Below is a small trained network, with its code and all its weights. Each question gives an input and a target symbol and asks what happens when units are switched off, that is, made to give their printed mean instead of their output.

import numpy as np


def w(rows, s, z=0):
    codes = np.array(rows[::2]) - 128.0
    scale = np.full(codes.shape[1], s)
    scale[-1] = z or s
    return codes * scale


def norm(h):
    return h / np.sqrt((h * h).mean(-1, keepdims=True) + 1e-5)


def f(y):
    return y / 2 * (1 + np.tanh(0.7978845608 * (y + 0.044715 * y**3)))


def softmax(a):
    e = np.exp(a - a.max(-1, keepdims=True))
    return e / e.sum(-1, keepdims=True)


def log_softmax(a):
    a = a - a.max(-1, keepdims=True)
    return a - np.log(np.exp(a).sum(-1, keepdims=True))


def net(x, mask):
    ids = ['βμξστψ'.index(c) for c in x.split()]
    T = len(ids)
    res = E[ids] + P[:T]
    u = 0
    for l in range(3):
        r = norm(res)
        for j in range(3):
            rows = slice(2 * j, 2 * j + 2)
            q, k, v = (r @ M[l][rows].T for M in (Q, K, V))
            z = softmax(np.where(np.tri(T) > 0, q @ k.T / 2**0.5, -1e9)) @ v
            o = O[l][rows]
            res = res + np.where(mask[u + j], z, o[:, -1]) @ o[:, :-1]
        u += 3
        y = f(norm(res) @ A[l][:, :-1].T + A[l][:, -1])
        res = res + np.where(mask[u : u + 4], y, B[l][:, -1]) @ B[l][:, :-1]
        u += 4
    return log_softmax(norm(res)[-1] @ U[:, :-1].T + U[:, -1])


Q, K, V, O, A, B = {}, {}, {}, {}, {}, {}
E = w([
[149,126,178,125],'β',
[111,109,189,85],'μ',
[178,160,138,163],'ξ',
[158,119,158,164],'σ',
[129,174,72,82],'τ',
[180,2,71,207],'ψ',
],0.0044)
P = w([
[200,78,87,47],'0',
[217,93,116,79],'1',
[214,106,122,105],'2',
[193,122,140,129],'3',
[187,141,143,152],'4',
[175,160,155,167],'5',
[161,171,151,181],'6',
[148,182,162,189],'7',
[128,197,171,194],'8',
[114,199,170,209],'9',
[92,227,166,218],'10',
[80,238,166,232],'11',
[64,251,169,247],'12',
],0.0021)
Q[0] = w([
[51,119,185,88],'0.h1',
[255,168,137,163],'0.h1',
[110,126,164,183],'0.h2',
[227,145,122,111],'0.h2',
[164,175,128,108],'0.h3',
[89,85,112,150],'0.h3',
],0.0088)
K[0] = w([
[169,116,193,17],'0.h1',
[204,232,109,254],'0.h1',
[45,153,87,84],'0.h2',
[106,211,242,136],'0.h2',
[43,201,104,102],'0.h3',
[186,70,149,123],'0.h3',
],0.006)
V[0] = w([
[100,100,188,71],'0.h1',
[29,157,220,14],'0.h1',
[74,177,174,251],'0.h2',
[112,132,208,98],'0.h2',
[139,99,128,167],'0.h3',
[119,203,65,64],'0.h3',
],0.0031)
O[0] = w([
[186,169,95,173,92],'0.h1',
[193,124,84,253,1],'0.h1',
[89,112,77,202,100],'0.h2',
[42,128,97,107,134],'0.h2',
[164,159,147,125,146],'0.h3',
[114,75,73,121,93],'0.h3',
],0.0033)
A[0] = w([
[251,128,143,111,71],'0.n1',
[10,48,6,94,2],'0.n2',
[199,219,111,26,109],'0.n3',
[192,51,245,249,108],'0.n4',
],0.0019,0.0038)
B[0] = w([
[15,119,127,168,98],'0.n1',
[88,95,61,198,10],'0.n2',
[143,149,205,158,158],'0.n3',
[143,240,6,158,196],'0.n4',
],0.0022,0.0013)
Q[1] = w([
[151,184,250,163],'1.h1',
[165,130,154,121],'1.h1',
[136,228,204,97],'1.h2',
[121,120,106,123],'1.h2',
[124,132,125,147],'1.h3',
[127,149,127,165],'1.h3',
],0.015)
K[1] = w([
[22,222,127,157],'1.h1',
[44,226,107,92],'1.h1',
[62,148,96,254],'1.h2',
[145,136,158,32],'1.h2',
[129,140,164,115],'1.h3',
[152,157,172,80],'1.h3',
],0.0077)
V[1] = w([
[159,133,45,55],'1.h1',
[147,1,147,204],'1.h1',
[193,26,104,221],'1.h2',
[138,216,78,93],'1.h2',
[116,125,132,123],'1.h3',
[150,50,79,165],'1.h3',
],0.0035)
O[1] = w([
[4,159,66,186,102],'1.h1',
[193,163,238,249,2],'1.h1',
[206,177,33,62,90],'1.h2',
[40,116,197,114,109],'1.h2',
[126,131,131,132,124],'1.h3',
[115,113,185,44,21],'1.h3',
],0.0032,0.0021)
A[1] = w([
[145,230,140,169,50],'1.n1',
[163,92,26,255,131],'1.n2',
[187,136,221,143,3],'1.n3',
[207,120,207,178,81],'1.n4',
],0.0045,0.0044)
B[1] = w([
[120,81,158,105,73],'1.n1',
[186,130,134,39,80],'1.n2',
[150,167,226,255,90],'1.n3',
[105,169,106,243,254],'1.n4',
],0.0052,0.00072)
Q[2] = w([
[166,113,103,151],'2.h1',
[127,125,138,162],'2.h1',
[132,211,124,113],'2.h2',
[13,147,152,136],'2.h2',
[14,142,254,182],'2.h3',
[91,142,120,71],'2.h3',
],0.0085)
K[2] = w([
[163,66,127,81],'2.h1',
[104,104,138,120],'2.h1',
[194,155,33,77],'2.h2',
[81,226,172,51],'2.h2',
[3,96,250,152],'2.h3',
[67,191,100,60],'2.h3',
],0.0058)
V[2] = w([
[128,128,128,128],'2.h1',
[190,116,131,121],'2.h1',
[124,3,132,150],'2.h2',
[142,67,162,159],'2.h2',
[146,154,107,49],'2.h3',
[159,82,123,190],'2.h3',
],0.0039)
O[2] = w([
[128,128,128,128,128],'2.h1',
[61,139,95,125,221],'2.h1',
[163,255,73,64,77],'2.h2',
[118,156,53,90,131],'2.h2',
[64,142,137,195,249],'2.h3',
[132,92,100,50,35],'2.h3',
],0.0032,0.0011)
A[2] = w([
[3,82,91,128,4],'2.n1',
[174,70,187,169,120],'2.n2',
[236,163,10,136,129],'2.n3',
[181,100,174,61,84],'2.n4',
],0.0053,0.0032)
B[2] = w([
[147,179,2,129,133],'2.n1',
[145,192,52,97,201],'2.n2',
[69,237,174,98,249],'2.n3',
[173,91,87,133,126],'2.n4',
],0.0056,0.0016)
U = w([
[211,71,166,208,156],'β',
[170,123,94,133,2],'μ',
[55,79,42,144,104],'ξ',
[72,47,192,108,30],'σ',
[151,141,137,1,212],'τ',
[105,218,114,205,162],'ψ',
],0.0081,0.0069)

Each question gives the input, a string of symbols that net reads in full, and the target symbol t.
The units are the heads (2 rows each of Q, K, V and O) and the neurons (one row each of A and B). Each row of codes is followed by its name. A weight is (code - 128) times the scale printed after its matrix; where a second scale follows, it is the last column's (O, A, B and U).
mask holds one flag per unit, layer by layer, with each layer's heads first. A switched-off unit (its flag False) gives its mean, the last column of its rows in O or B, instead of its output. The means were averaged over made-up inputs and are rounded, as every weight is.
A unit's drop is (log p(t) with every unit on - log p(t) with that unit switched off) / (log p(t) with every unit on - log p(t) with every unit switched off).
The circuit of an input: a set's keep is (log p(t) with only the set's units on - log p(t) with every unit switched off) / (log p(t) with every unit on - log p(t) with every unit switched off). Starting from the 12 units with the biggest drops (on a tie, the unit counted first), units are removed one at a time, each time the one whose removal leaves the highest keep (on an exact tie, the one counted first), for as long as the keep stays at least 0.8.
circuit, biggest first: the units of the circuit, biggest drop first
unit that matters most: the unit with the biggest drop
k most important neurons: the k neurons with the biggest drops, biggest first
top k neurons in layer l: the k neurons of layer l with the biggest drops, biggest first
heads that matter: for each layer, one digit per head in row order, 1 if its drop is at least 0.15 and else 0, layers parted by /
input μ ψ σ σ μ σ τ σ μ, target ξ: circuit, biggest first : 1.h1; 0.h1; 2.n3
input σ σ σ, target ψ: 2 most important neurons : 1.n4; 2.n2
input τ σ ξ, target ξ: heads that matter : 001 / 100 / 001
input ξ σ ξ σ, target β: circuit, biggest first : 2.n3
input μ μ β, target ψ: heads that matter : 100 / 000 / 000
input ψ ξ ξ σ μ μ, target ψ: 2 most important neurons : 2.n2; 1.n4
input σ ξ ψ σ σ τ β β, target ξ: heads that matter : 000 / 100 / 000
input σ β τ ξ μ σ ψ β σ τ, target ξ: top 3 neurons in layer 2 : 2.n3; 2.n2; 2.n1
input β ψ ξ β β σ β, target β: heads that matter : 000 / 000 / 000
input ξ β μ ξ σ μ σ μ, target β: circuit, biggest first : 0.h1; 2.n3
input ψ ξ σ ψ, target ψ: circuit, biggest first : 2.n3; 2.h2
input σ μ ψ σ β σ σ ξ σ μ σ μ, target β: heads that matter : 100 / 100 / 000
input ξ ξ ψ μ μ ψ σ τ σ, target ξ: heads that matter : 100 / 100 / 000
input μ ψ τ μ μ ξ, target σ: unit that matters most : 2.n2
input σ σ σ μ ξ ψ μ σ σ σ σ ξ, target β: 2 most important neurons : 2.n3; 2.n1
input ψ ψ τ σ μ ψ τ ψ, target ψ: heads that matter : 000 / 110 / 010
input μ τ ξ τ σ ψ ξ, target τ: 2 most important neurons : 1.n4; 1.n3
input μ σ ψ, target τ: circuit, biggest first : 2.n3; 1.n2
input μ β β β, target β: 4 most important neurons : 2.n3; 1.n3; 2.n1; 1.n1
input ξ σ ξ σ σ σ σ σ μ β τ ξ, target ξ: heads that matter : 000 / 100 / 000
